Known rows, with every way that one mark hangs from another
Z696(Z579(Z871(Z645)) Z845(Z452(Z706))): 10.7 -0.9 -17.0 0.1 2.1 -6.2 -1.9 15.9 -7.6 5.8 29.5 10.6 4.5 8.7 -3.3
 10.4 1.2 -1.4 -0.7 12.4 0.3 6.9 -4.8 -7.8 0.2 -5.7 -16.5 14.3 -2.8 -9.1
 -2.0 -3.0 1.2 13.7 28.5 13.6 15.4 -1.1 -1.5 10.4 0.4 -16.9 18.0 -0.5
 14.3
Z706(Z543(Z680(Z696)) Z871(Z228 Z645(Z6 Z452))): -14.6 13.5 11.8 -10.3 -15.0 -0.1 1.6 -26.2 3.6 -2.4 -4.9 -2.1 -14.6 -5.1
 1.9 -11.9 -1.5 -4.5 -3.9 -6.6 4.5 -1.1 8.5 5.9 -4.0 -6.1 11.4 10.0 12.0
 11.6 27.0 1.5 -12.3 -0.5 -14.6 -0.1 -35.9 -5.9 6.6 -18.9 16.8 12.1
 -10.0 -2.1 4.2
Z645(Z6(Z543(Z696)) Z452): 5.5 6.1 -0.4 6.0 2.7 -10.8 7.8 -7.8 11.3 -0.1 -7.8 2.4 -9.4 0.4 -0.8
 -22.1 13.3 -5.8 5.0 -2.7 1.4 -11.6 13.7 9.7 0.3 5.1 4.3 -0.7 9.0 8.2
 43.6 4.4 -2.7 2.0 -29.7 8.0 -2.0 4.0 3.4 -17.6 2.6 -2.5 -18.4 -2.2 -1.4
Z871(Z228 Z645(Z6 Z452) Z706): 2.9 13.5 18.2 -5.1 -7.2 12.3 14.9 4.9 -9.0 -6.4 -2.2 -9.1 5.7 -1.8 -4.0
 12.2 4.1 -7.9 -18.5 14.0 -5.5 -11.3 3.5 49.7 -4.7 -6.0 12.8 9.6 -6.6
 4.5 8.8 -5.5 -10.4 8.7 -7.3 6.5 -29.5 9.9 0.1 6.6 20.8 -1.1 -10.9 -2.4
 38.5
Z680(Z228 Z696(Z579) Z871(Z645(Z452(Z6)) Z706)): -4.4 17.2 6.9 5.5 -16.7 15.9 23.1 16.3 -28.6 -7.5 -4.3 -7.0 12.8 3.4 6.1
 29.2 13.6 1.9 -12.1 -2.3 -0.7 -6.4 2.1 18.0 10.6 -4.6 2.3 -34.4 -25.5
 3.9 -37.1 -2.5 -12.0 8.2 -5.4 10.6 -23.2 5.6 12.2 -13.9 -2.6 26.0 -6.2
 -0.1 8.8
Z579(Z452 Z680(Z228) Z871(Z645)): 2.6 6.7 -2.5 4.1 1.2 2.9 -2.0 -8.9 -12.6 -3.3 -13.1 5.9 0.3 3.8 0.9 -2.5
 8.2 -6.4 3.6 -11.9 1.6 -20.8 -21.9 -14.5 4.7 -6.3 -8.3 5.3 -8.9 -5.6
 23.2 4.0 16.0 10.2 32.0 -13.2 0.5 0.5 3.6 -27.9 -15.1 -20.7 10.9 5.2
 -22.5
Z579(Z452(Z6 Z228(Z680))): -0.8 -14.1 10.9 -5.1 18.0 6.1 -5.5 -1.5 6.9 8.5 -13.3 -0.7 -2.2 -3.8
 -2.4 1.2 -9.4 -3.8 3.0 -22.5 -10.7 4.2 5.2 0.0 -9.8 0.3 -5.5 1.5 -6.7
 -1.3 -34.7 -0.7 7.3 -10.2 6.0 -15.9 16.5 0.3 -7.8 -2.9 -9.2 -18.3 1.8
 -1.7 -3.8
Z579(Z452 Z680(Z228 Z696) Z871): 0.0 6.5 0.6 4.2 -2.7 12.5 0.1 -3.5 -15.5 -4.8 -12.0 3.4 3.0 5.4 2.4 -8.4
 12.8 -5.7 4.4 -29.0 -4.1 -19.1 -15.6 -24.1 9.3 -5.1 -7.6 -15.6 -14.2
 -5.8 9.1 -0.2 21.4 5.0 5.9 -21.5 -0.6 -2.7 7.5 -41.1 -19.6 -14.0 3.1
 7.0 -32.7
Z845(Z452(Z228(Z680(Z871)) Z645(Z6))): 1.3 2.0 -3.6 6.3 20.4 -2.6 -5.1 6.2 18.7 1.8 -24.8 -1.9 6.3 -7.5 -3.6
 11.2 -4.9 -3.5 -8.7 -12.1 -10.5 3.0 3.4 5.8 -9.8 1.1 -6.1 -7.3 -9.6 2.4
 -20.7 1.8 9.3 -1.9 6.8 9.3 8.0 -6.0 -1.1 15.0 -12.6 4.2 0.1 6.9 2.5
Z543(Z680 Z696(Z228) Z871(Z645)): 5.3 2.5 -6.6 7.1 -4.4 -22.4 -3.6 -4.4 12.3 -11.8 5.6 11.2 -15.5 -3.2 2.1
 -37.8 -15.0 12.8 6.0 23.7 20.1 -0.5 -3.9 -8.5 7.8 9.8 16.6 7.3 15.7 2.6
 1.6 12.0 -9.2 13.3 10.2 9.5 3.5 -4.1 -11.1 28.1 10.8 16.3 0.7 -9.6
 -22.1
Z228(Z680(Z696 Z871(Z645(Z452(Z6))))): -5.4 4.7 5.8 -6.3 -3.0 10.9 11.9 -5.6 -0.5 -1.4 -22.1 -5.3 7.1 -0.6 1.2
 0.2 0.2 3.7 -3.2 0.9 -7.2 -2.2 -1.3 8.1 -2.1 -7.0 -13.7 -18.6 -16.2 5.2
 -16.0 7.2 -10.7 -3.8 10.2 -1.2 -38.5 -5.0 7.5 -7.6 -5.1 17.4 -9.0 2.3
 -7.2
Z680(Z228 Z696 Z871(Z645(Z6(Z543)))): -6.6 16.0 -4.2 11.5 -13.7 6.1 17.2 2.4 -6.6 -8.4 -24.2 -6.2 8.1 -2.9 4.4
 12.7 15.1 -1.3 -11.0 -13.3 0.6 -15.6 -12.0 16.1 2.5 -5.7 2.8 -33.4
 -21.1 4.2 26.3 -2.7 -6.0 7.3 -5.3 14.4 -23.0 2.1 13.6 -14.5 -4.9 26.2
 -5.3 6.5 -1.1
Z452(Z228 Z645(Z6(Z543(Z680)))): -5.0 -5.6 5.9 2.5 17.3 -5.3 -3.0 -1.9 27.9 2.0 -24.2 13.0 -7.9 -9.4 -5.4
 2.1 -6.2 -3.2 -0.4 10.5 1.5 -1.1 11.9 23.7 -2.1 2.5 3.0 2.8 8.4 5.3
 11.4 2.8 5.1 -3.6 -9.5 13.5 38.2 4.4 -17.3 24.2 -4.9 -0.9 0.1 -4.6 4.5
Z680(Z228 Z696(Z579 Z845(Z452)) Z871(Z706(Z543))): -3.6 12.6 -9.6 9.6 -18.5 7.6 1.6 17.4 -24.2 -3.8 21.8 -7.0 13.9 3.7 5.5
 23.0 11.6 2.8 -11.1 -20.0 -2.7 12.4 -5.8 -15.0 1.5 -5.8 6.5 -25.2 -13.8
 -2.4 -14.8 -12.3 -3.8 5.5 -5.4 9.0 -23.8 -4.2 22.1 -21.1 -3.9 20.3 -0.6
 8.8 6.1
Z452(Z6(Z645) Z228(Z680) Z706(Z543(Z696) Z871)): -10.8 -24.1 3.9 -9.7 9.8 -7.5 -8.0 -16.2 30.4 11.3 -15.8 -10.5 -8.6 -6.1
 1.6 0.5 -17.7 6.0 13.8 9.4 -1.3 15.9 8.0 -5.6 -0.7 13.7 -0.9 19.9 20.9
 2.0 -19.4 8.1 -3.9 -30.9 -18.8 -14.5 -4.1 -2.5 -12.7 27.8 1.6 -1.3 -1.4
 -9.0 -1.8
Z6(Z543(Z680 Z696) Z645(Z452)): 8.7 -4.3 3.8 2.4 -7.7 -18.9 -0.1 -14.5 28.1 -4.4 -21.7 14.2 -14.7 -1.7
 -0.5 -24.0 -3.4 5.5 2.8 24.8 9.8 -5.9 -1.4 11.0 4.4 8.4 8.4 13.1 23.2
 7.8 60.7 19.7 -7.2 -4.0 2.3 12.1 -15.0 -1.6 0.6 -1.4 10.4 -1.8 -12.7
 -9.9 -2.5
Z452(Z6 Z228 Z645 Z706(Z871)): -12.5 -19.1 12.8 -4.6 21.4 -2.1 -1.4 7.2 20.7 9.4 -29.7 -5.6 -5.2 -5.4
 0.5 17.7 -13.6 -1.6 -1.0 19.8 -4.8 5.9 11.4 20.5 -3.5 9.2 -9.8 3.9 3.5
 1.8 -61.8 -3.8 6.1 -19.2 -11.6 -11.9 35.4 6.4 -25.7 42.9 -9.3 1.6 6.3
 -7.6 13.7
Z645(Z452(Z6 Z228(Z680) Z706)): -0.4 -12.5 21.3 -6.3 21.3 0.8 4.5 0.9 7.8 9.0 -4.7 -0.5 0.8 -4.8 -3.6
 4.3 -11.9 -2.4 4.1 -3.0 -12.9 0.4 20.3 13.9 -2.1 6.0 -3.4 -7.1 -1.4 2.3
 -68.2 0.6 4.2 -11.5 -26.0 -14.4 19.5 6.9 -13.0 17.3 -4.1 -4.0 -8.2 -5.5
 18.7
Z696(Z579 Z845(Z452(Z645(Z6(Z543))))): 3.4 2.8 -16.5 2.8 7.4 -10.6 -4.0 14.1 10.8 9.4 11.7 13.5 -1.5 3.6 -5.8
 17.0 9.1 -8.7 -6.4 3.1 3.6 17.4 14.5 -4.9 -6.2 -6.8 -14.3 10.6 6.7 0.9
 20.1 1.1 -1.1 6.4 13.8 29.9 31.9 -2.2 0.3 -1.1 -2.9 -8.1 8.1 2.9 9.7
Z645(Z452(Z6(Z543) Z228 Z706(Z871))): -3.5 -12.7 14.5 0.0 17.8 -10.7 7.4 -2.3 13.1 9.4 -14.5 -3.5 -10.8 -1.8
 -0.7 4.9 -1.6 -6.6 6.7 5.1 -4.3 -6.8 11.7 18.8 2.4 10.1 2.1 -0.1 5.8
 4.8 -34.6 -2.2 0.7 -18.7 -23.6 -13.9 18.7 11.2 -5.5 2.9 6.6 -0.6 -4.9
 -6.7 29.0
Z645(Z6(Z543) Z452): 4.2 3.5 2.3 6.7 6.7 -7.1 7.7 -8.3 11.4 3.7 -13.3 2.6 -7.3 -1.7 -1.7 -8.7
 13.7 -10.2 -0.2 -9.3 -4.4 -13.4 13.2 12.2 -4.4 -2.2 3.0 -1.8 5.2 8.6
 37.8 -0.3 -0.6 0.3 -12.8 4.7 -0.2 7.3 5.4 -24.4 -1.3 -2.4 -14.8 2.5 9.9
Z579(Z680(Z228 Z696) Z871(Z706)): -1.3 3.9 3.2 4.2 -8.1 19.6 3.8 3.7 -15.5 -8.3 -4.6 -7.3 12.3 4.0 4.2
 -1.2 10.6 1.3 -1.6 -2.5 -9.7 -12.5 -18.8 -0.4 15.0 -4.6 2.0 -13.1 -12.0
 -5.4 3.7 -4.2 9.6 1.0 0.8 -20.3 -21.2 3.4 7.7 -10.6 -13.6 -1.0 -3.3 7.1
 -7.8
Z228(Z680(Z696(Z579 Z845) Z871(Z645(Z452) Z706))): -0.9 9.2 0.3 -3.0 -13.1 14.6 6.9 2.3 -19.8 -2.8 13.5 -1.7 14.8 5.5 -1.4
 14.4 3.8 7.7 1.0 11.3 0.0 11.4 -2.3 0.1 5.4 -13.7 -6.5 -11.3 -9.5 -3.0
 -25.9 1.5 -21.8 8.2 13.0 13.5 -38.7 -0.8 8.3 -4.7 5.1 21.2 -5.6 1.3 1.4
Z696(Z579 Z845(Z452(Z6 Z228 Z645 Z706(Z543)))): -4.1 -10.1 -5.0 -6.6 18.9 -8.7 -4.9 20.3 9.7 15.9 19.0 13.4 -2.5 0.3
 -6.5 25.2 -7.8 -6.1 -1.6 7.2 -0.4 24.6 21.9 -4.4 -8.6 3.2 -17.1 8.4 5.7
 -1.2 -41.8 -4.5 10.5 -8.1 -8.6 13.2 57.2 -1.7 -13.3 22.2 -4.2 -13.4
 16.6 -5.0 16.7
Z228(Z680(Z696 Z871(Z645(Z6 Z452) Z706))): -2.4 12.4 5.7 0.5 -8.9 18.4 13.9 -5.2 -4.9 -8.4 -14.6 -9.0 14.4 0.1 0.8
 4.2 5.4 4.9 -3.2 4.3 -8.4 -8.0 -1.2 17.9 3.5 -9.9 -2.1 -16.8 -14.3 3.1
 -7.1 1.1 -11.8 1.7 2.1 6.5 -51.7 -1.0 9.8 -5.6 0.9 20.8 -15.0 4.2 1.6
Z845(Z452(Z6 Z706(Z543)) Z696(Z579(Z680))): 6.4 -9.6 -11.3 -11.4 4.1 8.3 -5.4 8.7 6.7 7.8 20.3 2.0 4.1 4.4 1.3 8.8
 -2.3 -0.3 -2.5 -1.1 -10.5 8.0 5.3 -14.7 -11.3 9.4 -16.9 4.7 2.7 0.8
 28.5 -0.9 24.3 -18.4 5.0 3.0 42.8 -9.7 12.9 4.9 5.4 -30.9 19.2 6.4 19.4
Z706(Z543(Z680 Z696) Z871): -6.9 -9.8 -4.0 -0.1 -10.9 -13.5 -21.9 -28.3 14.9 -0.6 -3.3 -5.4 -18.0
 -4.2 10.9 -37.1 -11.8 11.3 10.0 3.3 5.0 11.5 -4.6 -25.2 -5.5 6.2 13.1
 23.8 28.4 6.6 38.9 2.6 -9.7 -7.6 -3.4 -13.9 -24.2 -7.8 -0.1 3.1 -2.6
 1.8 -8.0 -2.0 -20.8
Z543(Z696(Z579) Z871(Z228(Z680))): 7.8 -3.2 -3.1 -5.6 -3.5 -2.4 -10.6 0.4 0.0 -4.8 11.4 -10.4 0.7 0.5 2.0
 -20.6 -8.0 9.1 5.3 5.4 8.2 16.1 6.6 -17.4 3.6 10.0 12.0 13.7 3.1 -1.3
 2.0 11.9 -22.3 5.2 0.0 4.5 -8.8 -0.5 -4.8 24.5 14.2 6.0 -4.3 -3.1 -4.9
Z645(Z6(Z543) Z452(Z228 Z706)): 4.6 -2.4 11.1 6.6 18.0 -7.1 11.0 0.1 11.6 5.1 -6.3 5.8 -4.6 -4.2 -5.6
 2.5 4.3 -9.7 5.9 -4.4 -4.9 -16.7 17.6 23.6 1.3 6.3 7.5 -8.5 3.7 4.0
 -6.8 -5.3 8.5 -4.8 -40.1 2.9 32.2 13.7 -6.9 0.1 5.6 -4.5 -9.2 -4.0 25.8
Z543(Z680 Z696(Z228 Z579(Z452(Z6)) Z845) Z871): 3.5 1.7 -7.7 2.7 0.5 -25.7 -3.2 3.3 -5.5 -0.8 39.7 19.2 -20.0 4.1 -4.0
 -21.6 -7.7 7.0 16.2 2.9 28.1 10.2 26.4 -30.9 17.0 7.7 5.8 7.0 16.1 -1.7
 -39.8 11.6 -2.2 12.4 2.9 10.5 37.9 -6.4 -16.9 -1.8 7.2 8.3 2.6 -13.7
 -42.4
Z579(Z452 Z680(Z696)): 3.5 -1.2 4.3 0.4 -3.6 13.0 -3.3 -4.4 -6.9 -1.1 -14.0 6.6 -0.8 3.6 1.2
 -10.5 4.4 -3.3 0.3 -14.4 -5.9 -9.4 -14.4 -16.2 -3.9 -5.8 -8.6 -6.3 -4.2
 -0.9 22.3 -2.4 19.1 -2.5 7.2 -14.4 9.6 -2.3 3.9 -29.4 -9.0 -19.0 2.4
 5.1 -21.7
Z6(Z543(Z680 Z696(Z228 Z845) Z871(Z645))): 2.2 1.2 -10.8 4.4 -2.7 -29.4 -1.5 -4.6 17.0 -7.3 15.5 17.6 -17.1 0.4
 -3.8 -31.7 -7.9 8.9 11.4 34.0 26.5 4.3 -3.6 -3.0 11.2 6.6 11.5 13.2
 21.2 -0.2 23.8 12.8 -14.7 8.1 11.0 18.7 5.4 -2.3 -6.6 19.7 21.5 16.2
 2.9 -10.4 -10.2
Z579(Z452(Z706(Z543(Z696))) Z871(Z228 Z645)): 3.6 -2.5 -1.9 -14.4 -3.6 7.8 -0.2 -3.2 0.7 -5.8 -3.6 1.1 0.5 4.0 -0.7
 -16.7 -4.3 -1.5 8.1 11.7 4.7 -13.8 -11.8 6.5 -2.9 5.1 -1.4 24.1 -1.2
 -7.0 39.5 -2.2 3.9 -2.1 -4.1 -11.5 -9.2 -0.5 -5.9 3.2 12.4 -30.5 11.0
 -7.0 -3.5

Rows
-9.0 -9.0 -9.4 -0.3 -5.9 -5.4 -14.6 -21.8 13.1 5.7 -18.9 -9.8 -11.5 -3.3
 9.2 -11.5 -2.8 0.5 0.1 2.4 -2.1 9.6 -19.3 -14.9 -19.1 -4.7 2.3 23.7
 15.7 5.5 47.2 -5.1 -12.5 -7.7 23.6 -10.3 -29.4 -0.8 7.7 -5.1 -2.8 -1.6
 4.7 4.7 2.5 -> Z706(Z543 Z871(Z645))
2.0 4.0 -4.8 2.9 8.9 8.2 0.1 2.7 -10.5 2.1 -1.4 11.5 5.6 4.7 -1.5 21.1
 10.8 -8.2 11.2 -10.2 5.2 -14.2 16.7 -21.1 14.9 -3.4 -13.2 1.9 -2.5 -5.1
 -10.3 3.2 20.7 7.1 -0.3 1.3 51.9 4.4 -13.9 -12.3 -24.0 -20.0 11.2 2.1
 -30.3 -> Z696(Z579(Z452(Z645(Z6) Z706) Z680(Z228) Z871))
2.9 -5.5 9.9 -1.9 6.7 -18.9 -4.1 9.6 7.6 0.8 27.0 11.4 -9.0 -1.3 -4.5
 -14.9 -20.2 8.2 -0.9 15.9 2.3 8.8 12.4 12.0 5.0 13.0 -1.5 4.8 8.6 -1.2
 -43.9 3.6 11.5 0.9 -20.1 4.2 27.2 -8.0 -17.0 37.6 7.9 -6.1 -2.4 -12.5
 8.5 -> Z543(Z680 Z696(Z845(Z452(Z6 Z228 Z706))))
-1.4 -10.2 12.8 -5.1 20.7 -3.7 3.4 -5.2 15.8 9.8 -13.6 1.4 -5.3 -4.4
 -4.6 -2.3 -2.3 -6.4 5.5 -6.7 -8.7 3.0 12.7 13.5 -3.4 3.4 -0.9 -2.5 0.6
 5.2 -20.1 6.0 -5.2 -14.2 -11.8 -8.2 7.8 5.9 0.3 -3.8 0.5 -4.1 -8.5 -2.8
 17.7 -> Z645(Z452(Z6(Z543) Z228(Z680)))
-6.1 11.1 1.9 8.6 -5.3 0.1 5.9 22.2 -7.3 -6.3 -10.3 -1.8 13.9 0.2 1.7
 20.5 2.4 1.5 -18.0 -4.8 -3.2 0.6 -4.5 2.2 -0.5 -1.1 -9.7 -36.7 -19.2
 -2.7 -48.8 -6.3 9.0 6.6 -10.9 9.0 -5.2 -6.4 3.3 7.9 -12.0 26.6 -0.5 5.4
 3.0 -> Z680(Z228 Z696(Z845(Z452(Z645 Z706))) Z871)
-3.4 2.9 7.2 -9.6 -9.1 11.3 2.3 -4.2 -20.6 -2.0 6.7 2.3 5.5 3.1 -5.0 7.8
 0.3 -2.4 3.8 -1.8 4.6 -11.6 -7.8 -8.2 2.1 -4.4 -6.2 -3.5 -5.6 -5.0 7.8
 -8.4 18.3 -9.7 -13.1 -14.9 3.1 -2.7 -0.1 -24.6 8.3 -5.8 4.6 2.6 -16.2 -> Z579(Z452(Z706(Z543)) Z680(Z696(Z845) Z871(Z228)))
15.6 -10.1 -6.5 0.8 7.9 7.0 -8.9 23.9 2.0 2.6 18.6 -0.1 8.7 1.2 1.0 11.0
 -8.0 2.2 -9.2 -12.0 -14.0 9.3 -7.9 -1.6 -15.9 12.9 -0.5 -11.8 -7.0 -6.5
 -9.9 -9.0 16.8 -0.4 -2.3 10.4 48.8 -2.7 7.2 26.7 11.1 -21.9 19.8 2.9
 39.7 -> Z845(Z452(Z228 Z706) Z696(Z579))
7.2 -1.2 -9.0 -0.4 -7.8 19.8 -6.7 6.4 -18.4 -3.9 17.2 -8.6 12.7 5.9 4.3
 7.8 9.1 4.3 -0.7 -4.6 -6.3 -1.2 -14.4 -11.3 3.7 1.4 0.1 -5.0 -6.4 -8.0
 26.1 -2.0 7.8 4.7 18.0 -3.6 8.4 0.3 12.1 -1.6 -4.0 -12.5 10.7 8.3 2.8 -> Z845(Z696(Z579(Z680(Z228) Z871(Z706))))
-10.2 -6.9 -8.6 -0.9 6.1 -21.6 -13.3 -7.7 11.6 10.7 10.2 -8.5 -18.7 -0.5
 2.0 -17.1 -4.4 -1.3 4.6 -8.8 1.3 21.0 -0.9 -19.0 -10.0 9.6 -1.4 17.1
 15.6 2.8 -1.2 -2.7 0.1 -12.9 -12.6 -10.5 -7.9 -9.3 3.8 -3.6 2.9 -1.6
 -0.9 -2.6 -1.8 -> Z706(Z543(Z696(Z845(Z452(Z6 Z228)))) Z871)
3.5 -16.5 6.3 -4.4 8.7 3.5 5.2 4.5 14.1 4.4 -17.7 4.0 -0.9 2.2 0.0 2.8
 -1.6 -4.1 3.3 6.0 -5.2 -11.4 6.3 15.3 -3.7 3.5 -8.9 6.7 -0.9 -0.2 8.5
 -3.8 10.6 -17.7 2.4 -9.5 24.3 6.1 -6.4 -1.1 -0.4 -25.1 4.7 -3.7 11.5 -> Z579(Z452(Z6(Z543) Z706))
-0.4 11.1 6.8 -13.5 -10.8 21.9 9.0 4.5 -23.5 -8.3 9.6 3.4 8.1 10.8 -8.8
 4.3 7.7 -5.1 -1.2 17.0 3.0 -13.3 -22.8 17.5 11.4 -12.1 -9.9 12.8 -13.8
 -11.5 18.7 -2.7 7.8 4.8 20.8 -9.8 -24.2 -0.7 2.0 -18.0 17.0 -19.0 9.9
 -1.7 -1.4 -> Z579(Z452 Z680(Z696(Z845)) Z871(Z228 Z645 Z706))
0.4 -0.9 -7.5 1.4 -4.4 0.7 -0.8 2.8 -12.4 0.0 19.0 -3.6 10.9 -2.0 -3.9
 14.6 -5.6 5.0 -1.4 9.2 4.1 12.5 -12.4 1.9 -1.9 -13.7 6.3 3.4 3.0 -6.8
 -33.5 -5.8 -17.7 7.5 20.0 -0.3 -23.3 1.4 -0.8 10.1 0.3 20.1 1.6 3.6
 -7.5 -> Z696(Z228(Z680(Z871(Z645 Z706))) Z845)
1.7 1.3 5.3 15.1 -10.6 7.5 0.6 7.9 -16.1 -9.0 -14.8 -19.9 14.5 -4.3 9.2
 15.3 2.8 6.5 -14.3 -5.6 -8.4 -8.9 -16.1 13.6 -1.3 -0.9 17.3 -17.8 -14.5
 -0.7 -14.2 -10.8 -4.7 4.2 7.3 -10.1 -31.4 8.2 7.0 4.4 -12.8 19.6 -9.7
 7.9 8.6 -> Z680(Z228 Z871(Z706))
-2.9 11.1 0.6 -6.9 -2.1 -12.5 0.3 -5.5 4.4 -5.4 14.5 -6.9 -4.1 0.1 -7.3
 -19.9 -5.7 4.4 1.0 18.9 14.1 8.7 8.5 5.5 3.9 3.4 0.6 16.1 2.4 -1.3 2.7
 12.8 -17.8 12.1 1.6 17.5 -27.7 -5.1 -10.4 26.9 23.6 17.3 -8.0 -6.3 -1.3 -> Z543(Z696(Z845) Z871(Z228(Z680) Z645(Z6)))
-1.2 3.3 2.5 -11.4 -5.5 11.2 1.2 0.4 -18.3 -0.1 12.1 -1.5 3.2 4.5 -6.8
 -5.9 5.8 -4.9 -2.4 2.4 -1.7 -4.3 -14.6 1.1 6.9 -8.2 -8.5 3.4 -8.3 -7.1
 17.9 -2.0 6.1 3.8 3.7 -17.4 -11.7 -1.5 -1.1 -13.0 1.8 -6.4 1.9 3.3
 -11.5 -> Z579(Z680(Z696(Z845)) Z871(Z228))
-7.4 11.3 6.9 8.8 -5.1 -15.9 2.0 -22.0 7.5 -1.7 -13.7 -0.7 -13.5 -3.8
 4.4 -2.7 5.6 -4.3 -1.6 -5.5 6.3 -8.8 5.0 5.9 3.8 -3.9 11.1 4.0 11.5 9.6
 14.6 6.7 -12.7 7.0 4.0 7.9 -19.9 2.4 6.7 -14.5 3.4 15.8 -10.6 0.3 9.7 -> Z706(Z871(Z645(Z6(Z543(Z680(Z228))) Z452)))
-4.3 3.6 -7.8 4.9 -16.3 -14.2 -13.5 -10.8 -14.5 -1.2 27.9 3.7 -6.0 -3.2
 5.5 -9.3 -4.5 11.8 7.2 -7.3 15.0 13.7 6.8 -30.7 3.8 2.4 12.0 -0.1 13.0
 1.7 9.7 2.8 -9.2 10.6 -12.4 7.0 -1.5 -6.2 -1.1 -3.9 -9.2 15.7 -6.0 -1.8
 -31.4 -> Z706(Z543(Z680(Z228 Z871) Z696(Z579 Z845)))
-0.1 1.2 -1.4 -5.8 -22.0 26.5 4.2 10.1 -21.3 -6.3 4.3 -14.7 15.0 0.2 5.0
 15.9 4.7 4.8 -8.7 -1.0 -4.0 4.9 -9.3 9.8 -2.4 -4.6 15.1 -7.9 -12.9 0.0
 22.7 -13.2 -14.4 -5.4 -9.2 -4.1 -28.3 4.3 11.6 -6.6 9.4 9.0 -1.4 4.3
 8.4 -> Z680(Z696(Z579) Z871(Z228 Z706(Z543)))
5.5 -10.8 -8.9 -5.5 -0.2 11.6 -12.1 0.5 5.0 0.7 7.5 -7.3 7.9 -4.0 2.0
 -7.4 -7.1 4.1 -4.8 -17.8 -9.1 14.0 -12.1 -14.0 -19.0 -1.1 4.7 -8.0 4.7
 -4.3 4.2 -3.6 -3.0 -0.2 6.8 -6.6 4.9 -6.2 8.4 9.1 -1.4 -2.1 6.6 8.4
 -3.0 -> Z845(Z696(Z228(Z680)))
-2.4 -5.4 -4.1 3.2 5.3 -7.2 -0.1 -8.1 20.5 0.3 -10.4 -0.6 -5.2 -3.2 2.0
 -12.0 -5.0 1.8 5.5 16.3 0.7 -8.8 7.3 -0.4 -6.3 4.8 -0.5 9.2 7.7 4.1
 25.1 -3.7 4.9 -6.1 1.6 4.6 3.3 3.9 -8.1 18.5 3.2 1.6 2.2 -0.7 9.3 -> Z452(Z706(Z543(Z871(Z645(Z6)))))
-1.8 12.8 2.3 15.3 -11.4 6.7 10.8 4.9 -15.1 -9.7 -14.2 -15.9 13.1 -4.5
 5.6 22.8 7.7 2.6 -15.4 -0.4 -3.6 -15.7 -10.7 26.8 1.4 -5.3 11.9 -15.4
 -17.0 1.8 -1.1 -8.2 -5.4 11.0 9.6 6.5 -32.3 7.5 5.3 5.1 -7.1 21.8 -8.1
 6.1 9.4 -> Z680(Z228 Z871(Z645(Z6) Z706))
10.6 -2.5 -25.8 0.2 7.2 -7.2 -10.9 10.4 -9.9 10.2 44.4 8.4 4.9 4.2 -5.1
 6.1 2.1 -4.4 6.3 -24.4 1.2 23.7 2.4 -38.6 0.7 -11.6 -3.0 10.5 5.9 -10.2
 -29.0 -0.5 -8.2 13.8 21.3 1.1 14.8 -5.9 5.6 -13.0 -10.0 -6.6 12.5 6.7
 -17.3 -> Z696(Z228(Z680) Z579(Z871) Z845(Z452))
7.9 0.9 -8.1 6.1 0.7 5.7 -7.8 -2.6 -22.4 2.7 7.1 5.5 1.6 5.4 2.8 5.9
 11.6 -5.7 8.9 -27.5 1.6 -8.5 -5.5 -35.1 8.1 -5.5 -2.9 3.2 -4.8 -6.1
 11.7 1.4 12.0 10.7 19.2 -11.8 25.9 3.4 2.7 -34.4 -21.2 -22.5 9.9 6.3
 -29.5 -> Z696(Z579(Z452 Z680(Z228) Z871))
